Below is a small trained network, with its code and all its weights. Each question gives an input and a target symbol and asks what happens when units are switched off, that is, made to give their printed mean instead of their output.

import numpy as np


def w(rows, s, z=0):
    codes = np.array(rows[::2]) - 128.0
    scale = np.full(codes.shape[1], s)
    scale[-1] = z or s
    return codes * scale


def norm(h):
    return h / np.sqrt((h * h).mean(-1, keepdims=True) + 1e-5)


def f(y):
    return np.maximum(y, 0)


def softmax(a):
    e = np.exp(a - a.max(-1, keepdims=True))
    return e / e.sum(-1, keepdims=True)


def log_softmax(a):
    a = a - a.max(-1, keepdims=True)
    return a - np.log(np.exp(a).sum(-1, keepdims=True))


def net(x, mask):
    ids = ['ΓΛΠΣεζηθφ'.index(c) for c in x.split()]
    T = len(ids)
    res = E[ids] + P[:T]
    u = 0
    for l in range(2):
        q, k, v = (norm(res) @ M[l].T for M in (Q, K, V))
        z = softmax(np.where(np.tri(T) > 0, q @ k.T / 4**0.5, -1e9)) @ v
        res = res + np.where(mask[u], z, O[l][:, -1]) @ O[l][:, :-1]
        u += 1
        y = f(norm(res) @ A[l][:, :-1].T + A[l][:, -1])
        res = res + np.where(mask[u : u + 4], y, B[l][:, -1]) @ B[l][:, :-1]
        u += 4
    return log_softmax(norm(res)[-1] @ U[:, :-1].T + U[:, -1])


Q, K, V, O, A, B = {}, {}, {}, {}, {}, {}
E = w([
[216,122,125,112,77,194,141,99,144],'Γ',
[95,138,65,150,168,176,125,67,130],'Λ',
[159,154,150,111,127,65,141,99,151],'Π',
[134,179,139,72,136,157,144,111,56],'Σ',
[146,143,43,69,31,127,131,169,141],'ε',
[161,118,149,77,147,194,127,158,67],'ζ',
[103,93,104,134,130,24,89,68,136],'η',
[183,134,160,4,188,113,119,113,207],'θ',
[159,162,115,140,135,106,114,166,146],'φ',
],0.034)
P = w([
[189,174,134,118,111,145,5,75,60],'0',
[170,171,82,135,128,186,95,51,51],'1',
[157,149,68,132,141,164,103,70,67],'2',
[136,140,96,120,151,165,114,86,102],'3',
[116,151,111,128,138,184,172,111,131],'4',
[93,148,114,111,139,174,186,121,154],'5',
[100,156,116,97,161,174,200,121,124],'6',
[91,159,145,87,152,205,219,135,152],'7',
[66,166,156,72,148,220,235,143,176],'8',
],0.014)
Q[0] = w([
[135,153,214,115,145,58,117,4,78],'L0H0',
[134,59,100,201,98,124,44,142,55],'L0H0',
[95,85,95,70,170,211,186,35,114],'L0H0',
[72,98,109,48,41,82,140,102,179],'L0H0',
],0.036)
K[0] = w([
[129,121,244,133,185,6,152,43,154],'L0H0',
[156,50,127,218,72,66,36,144,3],'L0H0',
[29,90,161,78,189,236,236,153,10],'L0H0',
[61,95,124,47,68,81,113,63,149],'L0H0',
],0.029)
V[0] = w([
[163,57,58,166,171,198,154,147,144],'L0H0',
[95,135,122,87,133,117,217,51,110],'L0H0',
[154,255,62,134,134,141,139,176,160],'L0H0',
[108,70,161,156,144,101,191,188,101],'L0H0',
],0.021)
O[0] = w([
[95,165,140,120,114,176,13,173,173,136],'L0H0',
[193,175,36,118,160,170,177,112,153,197],'L0H0',
[69,201,164,5,75,133,162,125,110,250],'L0H0',
[103,64,145,189,142,146,144,190,131,8],'L0H0',
],0.018)
A[0] = w([
[93,90,57,155,141,102,126,122,173,53],'L0N0',
[164,95,109,128,4,148,137,138,170,13],'L0N1',
[156,99,161,80,178,149,102,115,160,51],'L0N2',
[43,129,76,164,163,138,115,63,136,254],'L0N3',
],0.043,0.0035)
B[0] = w([
[92,86,28,68,158,189,68,86,224,175],'L0N0',
[201,38,56,123,24,177,148,46,169,190],'L0N1',
[135,151,196,6,110,203,118,102,140,220],'L0N2',
[88,40,171,84,60,187,188,14,123,253],'L0N3',
],0.02,0.012)
Q[1] = w([
[123,163,142,188,38,160,224,230,187],'L1H0',
[89,114,151,150,141,177,174,168,249],'L1H0',
[131,168,185,168,108,32,23,49,59],'L1H0',
[71,135,129,138,174,156,206,144,174],'L1H0',
],0.011)
K[1] = w([
[120,123,106,132,134,174,153,162,136],'L1H0',
[108,183,131,164,115,146,168,114,180],'L1H0',
[165,132,134,163,99,145,83,59,7],'L1H0',
[128,122,113,114,100,135,151,167,163],'L1H0',
],0.022)
V[1] = w([
[81,116,124,82,98,94,120,202,163],'L1H0',
[84,129,38,141,97,52,156,127,173],'L1H0',
[225,130,133,141,14,157,157,164,96],'L1H0',
[56,134,72,157,110,223,104,125,4],'L1H0',
],0.039)
O[1] = w([
[154,120,121,77,36,92,58,106,103,84],'L1H0',
[141,180,188,112,58,159,155,22,98,7],'L1H0',
[205,148,199,214,129,136,127,199,131,251],'L1H0',
[197,119,3,184,155,176,138,119,64,155],'L1H0',
],0.024,0.012)
A[1] = w([
[104,108,159,163,145,207,141,253,95,254],'L1N0',
[144,83,32,194,86,80,192,149,176,180],'L1N1',
[140,84,136,132,184,173,171,137,250,76],'L1N2',
[93,221,127,125,78,99,164,211,75,174],'L1N3',
],0.031,0.0045)
B[1] = w([
[108,62,201,119,158,109,56,42,45,207],'L1N0',
[137,52,191,61,91,145,156,73,147,183],'L1N1',
[70,180,90,172,105,162,166,252,135,249],'L1N2',
[168,88,72,35,84,133,118,240,145,234],'L1N3',
],0.022,0.02)
U = w([
[147,119,162,180,162,148,63,132,122,250],'Γ',
[153,151,9,122,185,183,115,149,71,23],'Λ',
[110,186,210,119,182,111,140,90,219,74],'Π',
[134,128,141,150,157,91,227,110,53,170],'Σ',
[222,158,149,203,58,171,88,119,157,94],'ε',
[91,1,127,166,179,116,111,95,154,235],'ζ',
[9,182,75,134,116,183,144,41,66,70],'η',
[4,144,122,106,109,56,88,180,188,70],'θ',
[122,115,91,69,58,61,53,75,133,169],'φ',
],0.0085,0.0026)

Each question gives the input, a string of symbols that net reads in full, and the target symbol t.
The units are the heads (4 rows each of Q, K, V and O) and the neurons (one row each of A and B). Each row of codes is followed by its name. A weight is (code - 128) times the scale printed after its matrix; where a second scale follows, it is the last column's (O, A, B and U).
mask holds one flag per unit, layer by layer, with each layer's heads first. A switched-off unit (its flag False) gives its mean, the last column of its rows in O or B, instead of its output. The means were averaged over made-up inputs and are rounded, as every weight is.
A unit's drop is (log p(t) with every unit on - log p(t) with that unit switched off) / (log p(t) with every unit on - log p(t) with every unit switched off).
The circuit of an input: a set's keep is (log p(t) with only the set's units on - log p(t) with every unit switched off) / (log p(t) with every unit on - log p(t) with every unit switched off). Starting from all 10 units, units are removed one at a time, each time the one whose removal leaves the highest keep (on an exact tie, the one counted first), for as long as the keep stays at least 0.8.
units of the circuit, in order: the units of the circuit, biggest drop first
unit that matters most: the unit with the biggest drop
top k neurons: the k neurons with the biggest drops, biggest first
k most important neurons of layer l: the k neurons of layer l with the biggest drops, biggest first
input Λ Γ Π ε Λ Γ, target ε: 2 most important neurons of layer 0	L0N3, L0N1
input Γ Γ ζ Σ, target ζ: top 3 neurons	L1N0, L1N1, L0N2
input ζ θ φ Λ φ, target θ: units of the circuit, in order	L0H0
input Λ ε Λ Λ Γ φ φ Λ, target φ: units of the circuit, in order	L1H0, L0H0, L0N3
input Λ φ ε θ Λ ζ Λ Λ ζ, target ζ: units of the circuit, in order	L1N0, L0H0
input η ζ Λ, target η: top 2 neurons	L0N0, L1N3
input φ φ Λ φ Γ, target φ: units of the circuit, in order	L1H0, L0H0, L1N2
input θ Γ Λ, target θ: units of the circuit, in order	L1H0, L1N2
input η ε ζ, target η: units of the circuit, in order	L0H0, L1H0, L0N0
input Σ ε θ φ θ Λ Σ, target θ: units of the circuit, in order	L1H0, L0N3
input ζ Σ Γ, target ζ: units of the circuit, in order	L1H0, L1N1, L0H0, L1N0
input φ Λ φ, target φ: top 2 neurons	L1N2, L0N2
input Π Λ φ, target θ: top 2 neurons	L1N3, L0N1
input ζ Π η, target η: top 4 neurons	L0N0, L1N2, L1N3, L0N1
input ε ζ Λ η Σ Γ, target η: unit that matters most	L0H0
input η Γ ε, target η: 3 most important neurons of layer 0	L0N1, L0N0, L0N2
input Λ Λ η Λ, target η: top 3 neurons	L1N3, L0N0, L0N3
input φ η φ, target φ: units of the circuit, in order	L0H0, L0N0, L1H0
input η η Λ ζ, target η: units of the circuit, in order	L1H0, L0H0, L0N0
input Λ Σ θ, target θ: top 3 neurons	L1N2, L0N3, L0N1
input φ Λ Π θ, target Π: 2 most important neurons of layer 1	L1N3, L1N0
input φ Γ Λ Π ε ε ε, target ε: top neuron	L0N1
input Σ Λ Γ, target Σ: units of the circuit, in order	L0H0, L1H0
input Γ ζ Λ ε Γ, target ε: top 2 neurons	L0N1, L0N3
input Λ Γ Λ η φ Σ Λ Π, target Σ: 3 most important neurons of layer 0	L0N3, L0N0, L0N2
